Below is a small trained network, with its code and all its weights. Each question gives an input and a class and asks what happens when units are switched off, that is, made to give their printed mean instead of their output.

import numpy as np


def w(rows, s, z=0):
    codes = np.array(rows[::2]) - 128.0
    scale = np.full(codes.shape[1], s)
    scale[-1] = z or s
    return codes * scale


def norm(h):
    return h / np.sqrt((h * h).mean(-1, keepdims=True) + 1e-5)


def f(y):
    return y / 2 * (1 + np.tanh(0.7978845608 * (y + 0.044715 * y**3)))


def log_softmax(a):
    a = a - a.max(-1, keepdims=True)
    return a - np.log(np.exp(a).sum(-1, keepdims=True))


def net(x, mask):
    res = np.array(x, float).reshape(1, 6) / 4 @ E
    u = 0
    for l in range(3):
        y = f(norm(res) @ A[l][:, :-1].T + A[l][:, -1])
        res = res + np.where(mask[u : u + 10], y, B[l][:, -1]) @ B[l][:, :-1]
        u += 10
    return log_softmax(norm(res)[-1] @ U[:, :-1].T + U[:, -1])


A, B = {}, {}
E = w([
[203,153,152,199],'x0',
[146,108,156,115],'x1',
[145,129,135,138],'x2',
[83,116,169,195],'x3',
[101,254,231,45],'x4',
[161,84,178,100],'x5',
],0.0047)
A[0] = w([
[97,41,36,174,103],'0.n1',
[89,140,246,185,156],'0.n2',
[178,207,199,165,131],'0.n3',
[151,217,164,115,52],'0.n4',
[188,224,28,225,149],'0.n5',
[82,234,3,153,252],'0.n6',
[47,171,153,93,228],'0.n7',
[247,181,37,32,186],'0.n8',
[254,177,22,11,117],'0.n9',
[251,78,188,124,211],'0.n10',
],0.0066,0.0023)
B[0] = w([
[222,165,152,190,253],'0.n1',
[31,114,71,174,227],'0.n2',
[210,86,94,90,213],'0.n3',
[149,123,115,136,172],'0.n4',
[121,87,156,79,232],'0.n5',
[124,51,164,108,245],'0.n6',
[196,78,89,115,243],'0.n7',
[2,88,130,144,238],'0.n8',
[90,135,94,231,231],'0.n9',
[84,82,99,118,243],'0.n10',
],0.0079,0.003)
A[1] = w([
[168,129,228,106,67],'1.n1',
[95,151,128,167,91],'1.n2',
[107,89,169,145,198],'1.n3',
[95,187,200,86,207],'1.n4',
[127,158,140,76,66],'1.n5',
[83,157,244,157,8],'1.n6',
[158,88,111,105,213],'1.n7',
[188,169,118,151,76],'1.n8',
[135,150,168,182,188],'1.n9',
[133,215,183,88,165],'1.n10',
],0.011,0.0017)
B[1] = w([
[119,42,254,131,129],'1.n1',
[70,197,89,177,134],'1.n2',
[13,137,186,63,250],'1.n3',
[187,42,100,179,159],'1.n4',
[111,156,86,168,134],'1.n5',
[133,177,170,174,106],'1.n6',
[153,79,207,82,252],'1.n7',
[107,94,135,98,130],'1.n8',
[114,105,87,56,157],'1.n9',
[246,141,151,183,144],'1.n10',
],0.0075,0.0032)
A[2] = w([
[109,200,100,226,98],'2.n1',
[108,70,45,164,185],'2.n2',
[175,76,64,32,255],'2.n3',
[99,82,173,112,156],'2.n4',
[88,2,169,156,119],'2.n5',
[164,116,138,168,26],'2.n6',
[168,129,138,125,136],'2.n7',
[111,123,199,200,121],'2.n8',
[249,114,180,111,140],'2.n9',
[156,132,152,118,15],'2.n10',
],0.009,0.0016)
B[2] = w([
[103,126,43,61,128],'2.n1',
[71,98,180,200,183],'2.n2',
[70,2,211,183,181],'2.n3',
[161,14,92,114,177],'2.n4',
[143,222,142,36,250],'2.n5',
[156,225,74,81,129],'2.n6',
[185,113,166,153,129],'2.n7',
[54,207,93,150,141],'2.n8',
[107,63,121,132,166],'2.n9',
[91,129,191,114,122],'2.n10',
],0.0052,0.011)
U = w([
[136,110,130,129,195],'0',
[216,94,151,249,130],'1',
[118,129,148,115,151],'2',
[87,185,121,136,160],'3',
[125,126,157,98,88],'4',
[145,104,146,124,88],'5',
[172,197,89,110,1],'6',
],0.017,0.0079)

Each question gives the input, the list of numbers given to net, and the class t.
The units are the neurons (one row each of A and B). Each row of codes is followed by its name. A weight is (code - 128) times the scale printed after its matrix; where a second scale follows, it is the last column's (A, B and U).
mask holds one flag per neuron, layer by layer. A switched-off neuron (its flag False) gives its mean, the last column of its row in B, instead of its output. The means were averaged over made-up inputs and are rounded, as every weight is.
A unit's drop is (log p(t) with every unit on - log p(t) with that unit switched off) / (log p(t) with every unit on - log p(t) with every unit switched off).
The circuit of an input: a set's keep is (log p(t) with only the set's units on - log p(t) with every unit switched off) / (log p(t) with every unit on - log p(t) with every unit switched off). Starting from the 12 units with the biggest drops (on a tie, the unit counted first), units are removed one at a time, each time the one whose removal leaves the highest keep (on an exact tie, the one counted first), for as long as the keep stays at least 0.8.
units of the circuit, in order: the units of the circuit, biggest drop first
top k neurons: the k neurons with the biggest drops, biggest first
top k neurons in layer l: the k neurons of layer l with the biggest drops, biggest first
drop when u is switched off: that unit's drop, to one decimal
input [-5,-1,6,7,8,-6], class 1: units of the circuit, in order : [1.n4; 1.n10]
input [3,-4,4,3,7,-6], class 1: units of the circuit, in order : [1.n10]
input [-6,-5,0,2,8,6], class 1: units of the circuit, in order : [1.n10; 1.n4]
input [-2,-1,-2,-8,-6,-2], class 3: top 2 neurons : [0.n8; 0.n9]
input [-5,2,-6,-8,2,8], class 3: units of the circuit, in order : [0.n8; 0.n9; 0.n3; 0.n6]
input [-8,-3,-2,-8,0,4], class 3: top 3 neurons : [0.n9; 0.n8; 0.n3]
input [-6,3,-4,7,-3,3], class 3: top 2 neurons : [0.n3; 0.n6]
input [-1,-7,-3,4,8,-8], class 1: top 3 neurons : [0.n8; 0.n10; 1.n10]
input [-7,-3,2,8,8,5], class 1: units of the circuit, in order : [0.n8; 1.n10; 1.n4]
input [-4,4,-2,-6,3,4], class 3: top 2 neurons : [0.n9; 0.n8]
input [-6,3,5,-6,0,-4], class 3: units of the circuit, in order : [0.n9; 0.n3; 1.n2]
input [5,0,5,-6,8,8], class 1: units of the circuit, in order : [1.n10; 1.n4]
input [2,6,5,-8,7,-4], class 3: top 4 neurons in layer 1 : [1.n7; 1.n2; 1.n9; 1.n5]
input [2,2,0,3,6,4], class 1: units of the circuit, in order : [1.n10]
input [-6,-5,4,-8,8,-8], class 1: units of the circuit, in order : [1.n4; 2.n5; 1.n10]
input [4,-3,0,-3,-5,-6], class 4: top 3 neurons in layer 0 : [0.n5; 0.n6; 0.n7]
input [-8,-7,3,5,-8,-3], class 1: top 2 neurons in layer 0 : [0.n1; 0.n8]
input [1,1,-3,8,4,-2], class 3: top 3 neurons in layer 2 : [2.n3; 2.n4; 2.n9]
input [-1,7,-3,-7,-8,3], class 1: top 3 neurons in layer 0 : [0.n1; 0.n6; 0.n9]
input [6,8,2,-1,-5,4], class 2: top neuron in layer 2 : [2.n5]
input [6,4,0,7,1,-1], class 3: top 2 neurons in layer 0 : [0.n2; 0.n6]
input [5,1,-5,-8,-1,-5], class 3: drop when 0.n9 is switched off : 0.4
input [5,1,1,-8,0,-1], class 3: drop when 0.n9 is switched off : 0.3
input [7,-3,7,-1,-6,-1], class 0: drop when 0.n5 is switched off : 1.4
input [-5,7,-3,8,-1,2], class 3: drop when 1.n7 is switched off : 0.1
